[  5   5 -18 -10  31  -2  -7   4  -1  -4  -2   2   0  -1   1   2   4  -9
  -6 -10  12   5   1  -2  -8  -5   4 -19 -10 -10] | (39).[40]
[  7   7  11 -10  24   2  -9   2 -11   4   0   1   1   0  -1  57   7  -2
 -10 -17   5   4   8  -2  10   5  -1  -5  -1  16] | (41).[37]
[ -2  -8 -10   0   4 -37   0  -2 -13  -1   1  -1  -4   7   4  63  53  -7
 -20  -5  -5   7  21  -7   2  -8   0   6   1 -17] | (35).[41]
[  3  12  -1 -10  38  -3  -7   0 -34  -7   3   3   3  -2  -4  15  16   0
  -2 -35  14   2  17  10  15   1   4  -4 -16   1] | (39).[43]
[  2  -2 -13  -5  13  -3  -4   2   5   9  -5   0   2 -12 -11  -8 -19   7
   0   8  22  -1  -4  -8   6  -1   1  -4 -10 -27] | (39).[43]
[  4  15   7  -6   0 -13  -5   1 -18  30   0  -3   1  -4   0  48  29  14
 -14 -17   9  -2   1 -12   5   5   8  11 -14   0] | (41).[30]
[  0 -12 -10   0  24 -34   2  -2  10  -4   5   3   0  18   3  35  13   0
  -6  -4   0   2  15   3  -5  -5  -3  -7   4 -19] | (35).[42]
[ -1   1 -10  -7  15 -10   0   0 -16  -2   4   7   4   0  -4  22   2  21
   0  -8  15   1   3  -4   8   8   1 -16 -11  -9] | (39).[43]
[  2  -6 -12  -3   9 -26   4   1 -10  12   2  -3   3  -3  -1  11   4  23
  -4   1  18   0  15   0   1  11   5   3 -15  -6] | (39).[43]
[  4   4   3  -9  25  12 -15  -4 -25  -3   5  -2   0  -4   2  53  23  -5
  -1 -27   8   0  10  -8   1  -1   5  -6  -8  14] | (39).[40]
[  4   3 -10  -7  18  10  -6   3 -20  -6   4  -1   1  -3  -1   9  10  -2
   7  -5  12   3  11   2   2   5   6  -3 -10  18] | (39).[40]
[  3  12   2 -10  -8  18 -11   0 -25  16   4  -2   0  -8  -4  79  34  13
   2  -7  11  -2  -3 -20   8  11   8   5 -10  25] | (41).[30]
[  1   4   1  -6  -1 -32  -4   1 -14  31   1   0  -1   0   1  91  37  26
 -23  -4  13   3   1 -19   4  10   7   4  -9   2] | (41).[37]
[  0  -5 -11  -2  19  -7  -1  -5  -5 -15   1   0  -3   0   6  18  16 -16
  -5  -4   2   4  12  -4 -14  -3  -1 -15   0   0] | (35).[42]
[  6   1 -29 -14  24 -14  -3   1 -31   5   6  -6   2  -2   3  26  45   7
  -3  -5  21   9  23  11   1   8  10   3 -17  24] | (39).[40]

[-12  10   6   2  14   4 -15  11  26 -18 -15   2   0   7  -9   4 -24   1
   4   2   1   6   7 -10  -3  -5   0  -4 -17   1] | (243).(94)
[ 15   5   4 -14  37   8  21  -9  36 -12 -44   0   0  14 -26  -7  16  22
  -8  19 -10  -8   1  -4  10  14  10 -16  -7   0] | (246).(102)
[ -5   0   5  -4  11   6 -18   0  21  -9 -25  -5   5   8 -19  -6 -41  -8
   0   2   5  10   4  -4  10 -16  16  -8  -1  20] | (243).(91)
[ -1  10  15   5  14  -2  -9   1  22 -20 -62  -3  -4  12 -18 -28   7   1
  -3  -2  -2   5  17 -18  22 -21   7 -21  -2  23] | (239).(103)
[  1  -1   5   7  17  -4  -9   6  26 -14 -32   1   4  -7  -4 -11 -25  -2
  -2 -15   4   9   3 -20   3 -19  -1 -12  -8  13] | (243).(91)
[  3  -4   6   4  13  -1   2   7  32 -16 -29  -4  10   1  -8  -8 -25  -5
   3  -9   1  12   7 -14   5 -20  25 -21  -7  13] | (243).(94)
[-33  -1   8   2  46   0 -11   5  29 -14 -36  -5   6  11 -10  -6 -12  17
   1  -6  -2   5  20 -10   5 -15  -3 -13  -7  10] | (243).(98)
[ -1  -5   0   6  14   5  -9   3  11   7  -5 -21   0  21 -20 -15  -7  11
  -2  12   5  -3  10   7   2  13  11   1  -6  -5] | (246).(88)
[-13   6   9   2  25  16 -23  13  51 -12 -23   3   6  -6 -13 -10 -33   1
  -1 -12   6  11  -3 -14   5 -25   5  -7  -4  10] | (243).(94)
[  4   0  14  -1   9  -2  -7  -4  21 -11 -52  12  20  14   1 -21   1  12
   0   1   3 -15 -11 -14  11  -3  10 -18   0  13] | (239).(103)
[-10  12  -3   7  15  25 -12  14  17   6  -1   8   2 -24 -18  -6 -61  -2
  -6  -1   0 -17   4 -11  -2  40  16   5  -6 -27] | (246).(102)
[-15  -5  10   7  -4  -4 -22  14  17 -29 -14   3   5  28  -5  -3 -38   3
  -1  -8  -1  15   2   2   1  -9  12 -13 -17  15] | (243).(91)
[ -3   2  -2   5  22   3  -1  -5  24 -11 -43  -5   4  30 -19 -23  27  15
  -6   7   2  -2  -6  -5   0   2   6 -22   1   2] | (246).(90)
[  2   6   2   2   7  -8 -14  -8  28 -26 -70  -3 -38  18 -38 -37  20  15
  -4   0   3   7  -4 -23  25  -4   9 -18   4  25] | (239).(87)
[-17  14   8   2  25 -26 -25  11  20 -11 -15  -5  -3 -15 -39   1 -24  -3
  -9  -8  10   8   3  -4   3 -28  -3  15 -12  13] | (243).(91)
[ 23   0  -2   4  16 -19 -12  -5  23 -30 -34  -6  -3  18 -16 -18   3  11
   3  10 -18 -11   7   0   5  15   9  -3  -1   4] | (246).(90)
[ 16   8   3   4 -10   0 -18   4  25  -6 -29  -9   2 -11 -17 -26 -14   4
  -3  -6   0   1   7  -7   3   2   5  -4   5  11] | (239).(104)
[ -3   2   6  18  -4   0 -22  -3  24 -10 -47   0  -4  10 -16 -31   6   7
 -11  -2  -4   6   6 -12  13 -12  11 -19  -4  17] | (239).(87)
[ 18   3   4 -16   5 -13  -1 -19   6 -14 -36   3 -10  23  -9 -14  33  11
   1   6   7  17   3  -8  25 -15   0 -22   0  18] | (239).(87)
[ -4  -2  -3  -7  14  10   8   5  25 -21 -35  -4  -3   1   1  -8   1  -4
 -10 -15  12   0  -5  -2   4 -11  -2 -10 -13  11] | (243).(98)
[  3   5  -1  -1  -4   2  -8  -2  12 -14 -46 -15  -2   9 -22 -10  -6   9
   5   1  -4  -5  -3 -10  -8  19  15 -21   3  -1] | (246).(88)
[-13   0   6   5  22   2 -30   9  18 -20 -12  -1  11  -4 -26   3 -25   1
   4  -6   5  10   6  -1  -6  -8   4   4 -15   6] | (243).(94)
[ 11   0   0   1  14  -2   2 -13  27  -8 -49  -5   2  36 -15 -19  17   9
  -5   8  13   5  -8  -4  16   7  -3 -25   3   7] | (246).(88)
[  7   1   6   7  -2 -12  -5  -6   6 -15 -40   0  -3  30 -14 -11  14   7
   0  -1   0  10 -18   1  14  -9   0 -16 -14  15] | (239).(87)
[ -6  -4  12   1  26   4  17   6  25 -11 -32  -3  -5  21 -31  -6  18   7
  -2  11   1   0   5 -16   4  21  -1 -10  -9  -1] | (246).(90)
[  0  -2   6  -6   8  -4  29  17  12 -10 -26   6 -11  10   4   9 -13  -5
   6  -1   0  16  -1 -16  21  -8  30  -5 -26  12] | (243).(94)
[  0   0   2 -16  32 -18  -7   6   8  -5 -28   4   8  15 -16 -11 -25   9
   7  -5  -1  -6  -1  -6  -7   4  10 -14  -2  -7] | (246).(102)
[ -8   9  -3   1  43   0  11  22  46 -16 -35   2  -2   9 -17  -4 -27   9
   2 -11   5  21   5 -17  11 -16  -7  -8 -11  11] | (243).(94)
[ -1  -2   9   4  27   0  -7   0  37 -14 -33   6  -5   5  -4   8 -16   8
 -35  -1   6  23   2   9  13 -33   1 -40  -1  15] | (243).(94)
[-10 -13  14  -4  18  12 -11   7  25 -12   8   8   9  29 -12  -5 -16   7
  -4 -10   5  -2  -1 -24  12  -3   5  -5  -9   1] | (243).(98)
[  1  -1   0   6   6   6 -15   2  29  -1 -33 -21   5  17 -17 -16 -22  10
   3  -1   6  -6  -1  -5  -8  11   5 -12  -5 -12] | (246).(88)
[ -1  -8  -1  15 -17  -7  -8   5   2 -19 -40   0 -22 -15 -14 -25  15   1
  -2 -11  -1   5   2 -10   1  -5  -6 -13  -5  18] | (239).(87)
[-11   0   7   5  18   4  -2   6  20 -22 -18   1   7  -2 -15  -7 -23   5
  -3   0   2   5   3 -10  11 -10   3  -3 -11   8] | (243).(94)
[  9   2  -2   4  -3   0   2   3  23 -16 -46  -4  -9  16 -21 -29  23  10
  -5   6  -3   3  -5 -14   8   3   9 -59  -9  12] | (239).(104)
[  6  -1  -2 -47  21  -7  32  -2  20  13 -35  15 -12  15 -22   1  21   9
   6  -5   1  -4   4  -7   3  10   6  -9 -14   4] | (246).(90)
[-16  -5  13   4  21  -2 -29   3  14 -16 -42  -7   8  15 -11  -1 -23   4
  -5  -3   2   5   0  -4   0 -10   1  -1  -5   0] | (243).(98)
[-14  -5   7   1  20  -5 -16  10  39 -14 -27   7   5  21   0  -6 -20   1
   0 -11   5  12  -3  -4  11 -29   8 -19  -8   6] | (243).(98)
[  0   6  15 -20   3  -2 -16  13  23 -10 -22   3   6  -5 -10   2 -22  -9
  -2 -13  -1   4   4 -10  11 -19   0  -6 -13   9] | (243).(91)
[  0  -1   2   8  14 -17 -15 -13  20 -20 -66 -10  -3  20 -23 -19  39  14
  -9  -3  -6  10  -6 -22  28 -21  -1 -26   0  24] | (239).(87)
[ -2  -1   3  -6   8   2  -1  -7   5 -28 -60   4  -7   6 -12 -33  39   4
  -4  -1  -4   4  -1 -19  17  -8   4 -27   7  20] | (239).(104)
[  0   7   5  -2 -17   7 -11   8   3 -11  -9   2  -3  -3   0 -17 -24  17
   5  -9  -2   1 -10   1   1  22   5  -2  -6   3] | (239).(104)
[  6  -6  11   4  13  -5  -6   1  18 -20 -56   0  -2   6 -25 -29   6  10
  -7  -4 -11   3  12 -18  14   8   8 -27  -2  13] | (239).(103)
[ -4   1  -7   2  24   1   1   6  29  -8 -24   9   1  14 -17 -13 -15   4
  -2   5   5  -2   1  -6   4  12   5  -6  -5   7] | (246).(102)
[ -1 -10   6   1   9   3  -9  -2  26  -4 -19   4   2  18  -7 -22 -19   5
   0  -2   5  13   2  -4  11 -23  -6 -14 -11 -11] | (243).(94)
[  5   4  -3 -15   5   0  -3  -5  20 -27 -30   4  27  11 -22 -14   4  17
   0   6  -9 -30  -6  -5   3  17  21  -7  -6   9] | (246).(90)
[-12   4  12   7  19 -11 -34  14  25 -19 -25  -3   3 -11 -17 -12 -45   1
  -4  -7  10   9   6 -13  -3 -26   4  -3 -14  13] | (243).(91)
[  6  -4   1   4   9   2  -3  -1   8 -20 -47  31   0   5  -4 -30  15  13
  -3  -5   0   6  -4 -11   9   2   1 -19   3  14] | (239).(87)
[ 16   2  -2   3 -12   3  -9 -15  16 -15 -47 -15  -7  29 -20 -29   9  13
  -2   5  -2  -6  -3 -11   3  -5   9  -7  -1  21] | (239).(87)
[-23   1   4   2   9   5 -10   2  19  -9 -31   4   7  14 -40 -27 -20   3
  -1   4  -3  -2  -2  -3  -6  16   6  -5   0  -1] | (246).(88)
[ -4   8 -12  10  12   4 -12 -10  29 -27 -60  24  -7   1 -24 -38  25   7
   8  -5   3   3  -1 -19   8  -2   4 -13  -8  14] | (239).(87)
[-12   3   9  10  32   3   4   4  32 -23 -24   0  -6   1 -15  -2 -23   0
   0  -7  11   7  12 -20  18 -36  21  -8 -31   7] | (243).(94)
[  8  -1  -3   2   2  -7   3  -6  13  -9 -55  -8  -9  10 -16 -24  35  11
  -1  -4  -4 -12   4 -19  20  -7   6 -21  -4  22] | (239).(104)
[  1  -7   2  -5  19   7   4  -5  33 -17 -53   4   3  33 -17 -10  -2  11
  -5   0   8   2  13 -31  15  -1   6 -14  -7   9] | (246).(102)
[  7   2  14   2  34   8  -6   6  15 -10 -22   3  -5  27 -17   0 -29  11
   1   7   5  12   2  -5  16 -18   2 -18 -11  -4] | (243).(98)
[-12  -1  -7   5  22  -2  -4  12  37 -15 -24 -13   4 -10  -8 -10 -35   5
  -7 -18  11   7  -1 -17   6 -13   4  -7 -27   8] | (243).(94)
[ -9   1   4   2  31  -1   8  32  35 -25 -30  11   0  21  -8  -1  -6   5
  -4  -3  -9  21  -1 -17  22 -20  10 -14 -12  11] | (243).(98)
[ -4  -2  -6   2 -22  -7 -17   3  -1  -9 -29   0  -5  12 -28 -23   2  19
  -4   7   4  -3 -17   0   0  23   5 -12   9   2] | (239).(104)
[-14  -4   8   3  28   3  -8  -3  21 -18 -25  -7 -11   5  -5  -6 -12  -1
  -9  -6   2   7  -4 -15   9 -20   3 -10 -10   9] | (243).(91)
[ -5  -5  13   5  20  -5 -12   7  11  -6  -2   4   3 -14  -5  -4 -13   4
  -2  -5   5   9   0 -15   2 -14   2  -6  -6   9] | (243).(94)

[ 11  -1  -4   4  -5   3  -6  -8  -4 -11  10  13 -13  -6  -8  -2  -7  -9
 -13  22 -19   5   5 -18   2  -5   0  -3   5 -11] | [21].(15)
[  5   3   3   1   7  13 -34 -11   1 -24   6  18   5   8  -9 -13 -13   2
 -20  20  -7  12   2 -39  -3  -7 -16 -12   4 -14] | [21].(15)
[ -1   7  -9 -14 -23 -21  17  -9   8  -7  -4 -18  12   5  -5   7   9  -3
   4  13 -36  -4  -1 -17   7  -7  30  -8 -10  -4] | [19].(23)
[  9   2   6   7   3   9 -16   0  -1  -6  -4   2   4   1 -15  -1 -15   0
   4  -3 -16   7   3 -40  12   4 -18   2   2 -23] | [21].(15)
[ -6   6  -9  -5 -21  11   0  -9   4  -1   2   1  23   0 -12   2   1  -4
 -36   8 -11  12   7  -3   4 -12   2 -11  -1 -38] | [21].(17)
[ -9   3 -14  -7 -13 -20  12  -4  10   0   5  -9  19   4  -4  -6  13  -4
   5   5 -20   5   1   2   4  -9  20  -8  -6 -17] | [19].(23)
[ -2  -4 -25  -8 -20 -22  24 -11  13   0  14 -21  11  -1 -17 -16  10  -4
   0  20 -35   3  -2 -11  11  -9  47 -21  -6 -10] | [19].(23)
[ -3   3 -12  -9 -35  -7  15  -9   0   7  -1 -17   8   0 -12  -9  -4  -7
 -25  21 -17   5  -1 -17   7  -1  33 -13   1  -2] | [19].(18)
[ -8   0 -10 -18 -10 -16  25 -19  17  25   4 -24  36   2 -11 -16  10  -9
 -25  16  -7  17   0  20   9 -17  36 -20  -3  -4] | [19].(18)
[  3   4  -7  -4  -8   9   2  -8   0  -3  16   8   3   5 -22 -13  10  -9
 -10  11   2   9  20  -2   5 -11  12 -15  -2 -21] | [21].(17)
[ -1   4  -2  -3   0   5   1 -16   7 -14   3  13  22  -3 -12   0  -9   2
 -15  12 -28  14  -1 -18   4 -16  -8 -14   0 -35] | [21].(17)
[ -1  -3 -12  -7 -23 -31  16  -6   4 -19  -2 -19   4   1   1 -19 -11  -9
  19   6 -50  -1   1 -20  -7  -7  23 -12  -3  -5] | [19].(23)
[ -6  -1 -19 -11 -11 -19  27 -11  13   5   2 -16  23   4 -11 -21  10  -7
   8   7 -30  13  -1   4   7 -15  33 -12  -4  -9] | [19].(23)
[  1   3   7   3   4  22  -9  -8 -12   4   7  -3  -8   1 -17  -7 -14   4
 -15   4   6   5  -1 -11   4  -1  -3  -3   4   9] | [21].(15)
[ -5   1   2  -8 -24  -4  15  -2  -1   9  -4 -13  16   5   3  10 -10  -5
  -3   8 -20   3  -2 -26  13   2   4  -5   4  -5] | [19].(23)
[ -1   5  -8  11  -3  -6  -8  -6   3 -10   3  10   6   0 -14   5  -1  -4
 -32  15 -14  18   5 -21   4  -8  -3 -15   6 -37] | [21].(15)
[ -3   6   1  -5   0  16   3  -1  -5   8  13  10  -1   2 -15  -9   7  -3
 -10  10  22   8   1  -8  11   6   2  -9   3  -2] | [21].(17)
[ -2  -1  -4  -6 -14 -16  16  -5   8   7  12 -13   9   2  -2 -11   1  -4
  12  11  -8   2   4   7   9  -7  16  -9   0  11] | [19].(23)
[  0   0 -21  -2 -30   3  11 -17   2   8  19  15  34  -8 -22   0  22  -7
 -38  25 -21  12   1   7   1 -11  11 -11  -2 -55] | [21].(17)
[  1 -38  -9 -14 -12 -13  17   5   1  -7   3 -25  -3  -4 -11 -14   5  -4
  11   9 -23   2   0  -5  10 -12  34 -10  -5  22] | [19].(23)
[  8   8  13   6  26  -9 -12  10   4 -38   2  15 -17 -11 -15 -19 -10   5
  33  17 -23   2   0 -46   3  -6 -21  -5  31  -1] | [21].(15)
[  5   1 -19 -13 -41 -21  23  -5   8  -2   4 -16   4   4  -2 -12  13   0
   8   3 -14  -2  -5  15   1  -3  33  -7 -10   2] | [19].(18)
[ -1   9   8  -7 -27  20   5 -11  -3  21  11   4  18   1 -24  -3  -7  -4
 -41   8   2  16   3  -3  12 -13  16 -27   4  -6] | [21].(17)
[ -9  -4  -5 -10 -17 -19  19 -10   9   5  -1 -15  26   2  -3  -4   9 -10
  -9   9 -17  11  -4  -3   2  -6  16 -11  -5 -11] | [19].(18)
[  9   2 -14  13  10  -1 -16   0   2 -20   1  22  -2   1  -4  -1  -6   3
  -2   8 -34   2   4 -38  -6   5  -2   0   7 -38] | [21].(15)
[ -5   0 -11  -8 -30  -5  15  -7   4  14   0 -14  11   1  -6   7  -8  -6
   8  17 -33   2   0 -23  14   3   3  -3  -1   2] | [19].(23)

[  3  -2  -1   5  -8  -5  -7   6  18  -4   2  -5  10  -1  -5  32   7   6
   4   5 -18   8   9  -1 -10  -3   2  -6   9   0] | <61>.<83>
[  9   4  -2   0   4  -5   5  -4   7  -5  -2  -2 -11 -14   3   0  27  57
  -9  -6  -3   9   6   0 -21 -14   4  -1  -3   2] | <61>.<86>
[-10   3   5  -4   4   0  -1 -11  36 -22   3 -10 -10  -8  -6  -4  -2  11
  16  10 -10  -4  18   6  -2 -13   2 -10   0  -3] | <62>.<95>
[-24  -9   7   0  -5  -3   1   1 -26 -11   3   2 -13   5 -11  10 -10 -21
   3   5   3   2  -8  -7  14   6 -12  -5  14   2] | <57>.<91>
[-15   4  -1   0   2  -1  -2  -5  52  -1   1  -2 -15  -8  -1 -25  -1  29
  21  13  -6 -19  22   9   1 -24   5  -9   1  -4] | <62>.<95>
[  0   5   4  -2   1  -4  -1  -4  30   5  -1   8  -3  -3   2  -6  -6  12
   5   6  -3 -12   9   4   6 -10   8  -3  -1  -2] | <62>.<88>
[-16  -2   4  -3   8   2   2  -6  20 -10   7  -1  -9  -2  -2  -7  -1  12
  16   9   3  -7   9   8  -2  -4   0  -1   4   1] | <62>.<95>
[ -9   6  -4   1   3   3  -4  -2  28   1  13  -3  -1  -9  -7   3 -36  13
  12  11  -3  -9   9   3  -2  -9   6  -3  -9  -1] | <62>.<95>
[  7 -11   5  -6  -4  -8   6  -2   4  -6 -12   4   5  -2   0   4  29  21
  -6  -3  -1  15  14   8 -12 -11  -6  -4  -2   0] | <61>.<83>
[ -6   9   0  -4  -3   1   0   1  32   9   2   0   0   2   1   5 -15  15
  18  12   3 -13  15   8   6 -11   5   0  -2  -3] | <62>.<88>
[-39 -11   5  -3   4  -2  14   1 -46  -7   4   4 -18  -4  -7 -10 -27  -1
   0   1  21   5   5   1  28   2 -18   5  10   8] | <57>.<91>
[-20  -8   6   7 -10  -1  -2   5 -19  -5   4  -2 -12   0  -8   2   2 -28
   1   1 -12   3  11  -8  15  -2  -8  -2  11   4] | <57>.<92>
[-17  -5  -1  -5  -1   0   2  -5  23  -4   2  -5  -7  -2  -7  -1 -14  -5
  15   8  -5  -2  18   4  12 -13   0  -5  -3  -1] | <62>.<95>
[-19  -2   7   9  -6 -11   2   4 -19  -4  -3  -3 -10   4  -7   4  -3 -39
  -3  -4   0   8   5  -3  30   0  -6   1  14   3] | <57>.<92>
[-26  -7   6   0  -9   0   4  34 -21  -5   1   2  -8   4  -5  21 -12 -24
   7   7   6   5   9   0  21   1  -7   0  15  10] | <57>.<91>
[ 11  -6  -2  -6  -4 -10   1   0   1  -4  -2   0   8  -1  -1  14  24  26
  -2  -1  -1  16   0   6 -17  -1  -3  -4  -1   1] | <61>.<83>
[-16  -7  -3  -1  -2  -6   3   2  24   6   9   1 -17  -6   2  -2 -14  13
  18  17  -1 -11  20   1   5 -16   2  -6  -2  -5] | <62>.<95>
[-28  -8   8   3   2  -5   9  -4 -33 -12   1   0 -16 -11 -10  -7 -17   1
  -1  -1  12   8   1   0  10  -6 -13   4   5   6] | <57>.<91>
[-28  -4   5  -6  -2  -5   2   7  -6  -6  -3  -7 -11   6 -10  -2  -4 -30
  -4   1  12   5  14   3  35  -7  -7   9  15   3] | <57>.<92>
[ 15  -4   3   1   4   0   2  -3  10  -9  -3  -3  10   0   4  21  37  45
  -4  -3 -12  18  15   0 -31  -4   3  -8  -1   4] | <61>.<86>
[-38 -18  11  14 -11   4   9  12 -24  -6   6   4 -16  -1 -11   2 -18 -45
   9   1   2  -2  12   1  20  -3  -9   3  15  -2] | <57>.<91>
[ -8   5   2  -5   3  -2  -2 -12  32 -10   1  -3  -1  -4  -3  -5  -7  12
  10   9  -3  -6  25   7   0 -12   2  -4   6  -4] | <62>.<95>
[-21 -13   4   2  -1  -1   6   7 -36  -4  -3   2 -15   2  -5 -17   2 -27
  -3  -1   5   3   7  -6  27  -4 -16   2   8   4] | <57>.<92>
[ 17  -8  -3  -8  -2  -6   1  -7  15   0  -5  -4  -1  -8   0  -1  34  12
  -8  -6 -12  11  10   2   0 -13   0  -5  -4   0] | <61>.<83>
[  6 -11  -4 -14   0  -9  -1  -4  14   2 -10   1   1  -6   0   7  24  33
 -10   1  -2   9   1   4  -5  -7  -5  -5  -2   2] | <61>.<83>
[-26  -5   9   9  -9   1   4   4 -19 -11  -3   4 -11  -6  -9  -3  -7 -31
   2   0   0   2   2  -1  16  -1  -8  -3  15  13] | <57>.<91>
[-10   5  -3   8   0   2   5   1  31  12   0  -5  -3  -7   1  -6 -18   7
   9   3  -6  -5  12   2   2 -16   8   2 -11  -3] | <62>.<88>
[-26  -1   9   4  -9   5   3   6  -6 -10  -2   1  -6   6  -5  15   3 -26
   6   5  -1   9  18   0  19  -6  -2  -3  19   4] | <57>.<92>
[-29 -15   5  -4  -4  -5   5   1 -22 -12  -1   7  -9  -6 -12   8 -10 -11
   7   4   8  -7  -3   2  13   4 -24   2  13   4] | <57>.<91>
[  2  -5   7   5   1  -8   2 -16   1  -5  -5  -6   1  -3  -1  11  42  29
  -4  -5 -10  23  14  -4 -19 -10   2  -4   3   3] | <61>.<86>
